Here is a tiny trained network, its code and every weight. The questions are about switching its units off for an input and a class, where a switched-off unit gives its printed mean instead of its output.

import numpy as np


def w(rows, s, z=0):
    codes = np.array(rows[::2]) - 128.0
    scale = np.full(codes.shape[1], s)
    scale[-1] = z or s
    return codes * scale


def norm(h):
    return h / np.sqrt((h * h).mean(-1, keepdims=True) + 1e-5)


def f(y):
    return y / 2 * (1 + np.tanh(0.7978845608 * (y + 0.044715 * y**3)))


def log_softmax(a):
    a = a - a.max(-1, keepdims=True)
    return a - np.log(np.exp(a).sum(-1, keepdims=True))


def net(x, mask):
    res = np.array(x, float).reshape(1, 8) / 4 @ E
    u = 0
    for l in range(4):
        y = f(norm(res) @ A[l][:, :-1].T + A[l][:, -1])
        res = res + np.where(mask[u : u + 5], y, B[l][:, -1]) @ B[l][:, :-1]
        u += 5
    return log_softmax(norm(res)[-1] @ U[:, :-1].T + U[:, -1])


A, B = {}, {}
E = w([
[142,224,134,169,204,173],'x0',
[122,139,119,169,41,148],'x1',
[62,149,120,123,175,120],'x2',
[166,127,135,123,120,178],'x3',
[159,131,67,91,101,153],'x4',
[1,227,154,125,98,102],'x5',
[147,135,174,157,148,114],'x6',
[148,99,100,221,127,56],'x7',
],0.0063)
A[0] = w([
[119,128,123,108,126,182,2],'0.n0',
[106,109,117,158,188,95,189],'0.n1',
[183,151,113,124,92,77,90],'0.n2',
[146,117,89,146,104,254,147],'0.n3',
[179,102,148,135,179,140,26],'0.n4',
],0.0085,0.00096)
B[0] = w([
[102,161,101,122,93,55,139],'0.n0',
[71,99,107,88,254,196,222],'0.n1',
[168,105,98,143,176,92,156],'0.n2',
[187,111,158,63,142,66,251],'0.n3',
[111,114,79,139,111,112,205],'0.n4',
],0.0096,0.0022)
A[1] = w([
[125,193,200,46,166,93,200],'1.n0',
[106,162,2,50,120,87,199],'1.n1',
[153,204,143,35,125,211,250],'1.n2',
[142,203,130,86,204,176,97],'1.n3',
[90,143,105,79,162,121,96],'1.n4',
],0.0052,0.0012)
B[1] = w([
[142,165,158,119,137,173,244],'1.n0',
[167,167,119,114,155,99,228],'1.n1',
[110,180,192,1,29,104,251],'1.n2',
[162,161,124,135,123,110,219],'1.n3',
[69,191,50,108,153,145,172],'1.n4',
],0.0086,0.0023)
A[2] = w([
[167,169,155,39,160,190,249],'2.n0',
[122,166,126,114,135,186,5],'2.n1',
[137,84,68,144,130,182,130],'2.n2',
[90,142,255,134,122,185,140],'2.n3',
[126,91,143,93,170,98,120],'2.n4',
],0.0083,0.0018)
B[2] = w([
[51,187,139,127,54,2,255],'2.n0',
[145,100,99,56,122,92,136],'2.n1',
[145,18,109,173,152,141,141],'2.n2',
[159,80,153,157,46,96,187],'2.n3',
[150,114,101,153,115,136,158],'2.n4',
],0.0077,0.0057)
A[3] = w([
[94,99,146,226,54,115,252],'3.n0',
[142,96,106,28,163,186,187],'3.n1',
[254,167,65,158,48,166,41],'3.n2',
[130,99,185,128,176,78,229],'3.n3',
[144,109,135,94,89,130,151],'3.n4',
],0.008,0.0018)
B[3] = w([
[106,83,147,235,138,218,252],'3.n0',
[157,215,165,120,187,110,157],'3.n1',
[146,140,113,93,154,61,177],'3.n2',
[72,147,147,162,142,207,211],'3.n3',
[83,90,202,255,159,106,174],'3.n4',
],0.0077,0.0033)
U = w([
[221,15,84,149,166,91,70],'0',
[98,90,151,226,81,177,90],'1',
[133,218,156,60,77,19,254],'2',
[67,161,63,118,255,157,89],'3',
],0.0087,0.0018)

Each question gives the input, the list of numbers given to net, and the class t.
The units are the neurons (one row each of A and B). Each row of codes is followed by its name. A weight is (code - 128) times the scale printed after its matrix; where a second scale follows, it is the last column's (A, B and U).
mask holds one flag per neuron, layer by layer. A switched-off neuron (its flag False) gives its mean, the last column of its row in B, instead of its output. The means were averaged over made-up inputs and are rounded, as every weight is.
A unit's drop is (log p(t) with every unit on - log p(t) with that unit switched off) / (log p(t) with every unit on - log p(t) with every unit switched off).
The circuit of an input: a set's keep is (log p(t) with only the set's units on - log p(t) with every unit switched off) / (log p(t) with every unit on - log p(t) with every unit switched off). Starting from the 12 units with the biggest drops (on a tie, the unit counted first), units are removed one at a time, each time the one whose removal leaves the highest keep (on an exact tie, the one counted first), for as long as the keep stays at least 0.8.
circuit, biggest first: the units of the circuit, biggest drop first
most important unit: the unit with the biggest drop
k most important neurons: the k neurons with the biggest drops, biggest first
k most important neurons of layer l: the k neurons of layer l with the biggest drops, biggest first
drop of u: that unit's drop, to one decimal
input [-7,-5,8,-4,-8,-6,6,6], class 3: circuit, biggest first -> [0.n1 3.n3]
input [-1,5,1,-2,6,8,1,5], class 1: most important unit -> 3.n0
input [-5,6,8,-8,-3,6,-6,0], class 3: circuit, biggest first -> [2.n0 1.n2]
input [-5,0,7,7,-1,-2,1,1], class 3: circuit, biggest first -> [2.n3 1.n2]
input [-2,6,6,4,-2,8,-2,-2], class 1: 3 most important neurons -> [3.n0 2.n3 0.n3]
input [-3,2,2,1,-2,0,2,-3], class 1: 2 most important neurons -> [0.n1 3.n0]
input [1,-1,-8,-3,5,3,7,2], class 0: circuit, biggest first -> [0.n2 2.n0]
input [-8,2,-1,4,3,0,6,1], class 0: 4 most important neurons -> [2.n0 0.n2 3.n2 1.n2]
input [-5,2,7,3,-5,3,4,-7], class 1: 2 most important neurons -> [2.n3 0.n3]
input [3,-2,0,0,-4,-1,6,6], class 3: 2 most important neurons -> [0.n1 2.n3]
input [6,-6,-5,1,3,3,-4,6], class 3: 3 most important neurons -> [0.n3 1.n2 0.n1]
input [-1,-6,-4,8,-1,3,4,5], class 3: 2 most important neurons of layer 2 -> [2.n3 2.n0]
input [-7,-1,-2,-6,-8,-1,-3,2], class 1: 2 most important neurons of layer 3 -> [3.n3 3.n0]
input [3,-8,-4,0,1,1,-7,4], class 3: circuit, biggest first -> [0.n1]
input [-6,-3,-6,-1,7,7,5,6], class 0: 2 most important neurons -> [0.n2 2.n0]
input [-8,1,0,-5,1,3,4,0], class 1: drop of 1.n4 -> 0.0
input [-2,7,7,7,-6,4,-1,0], class 1: drop of 3.n0 -> 0.1
input [4,6,-7,-6,7,0,3,7], class 0: drop of 3.n2 -> 0.2
input [3,-7,0,3,1,-6,-6,-5], class 2: drop of 2.n0 -> 0.1
input [2,-6,-5,7,-8,8,-2,7], class 1: most important unit -> 2.n3
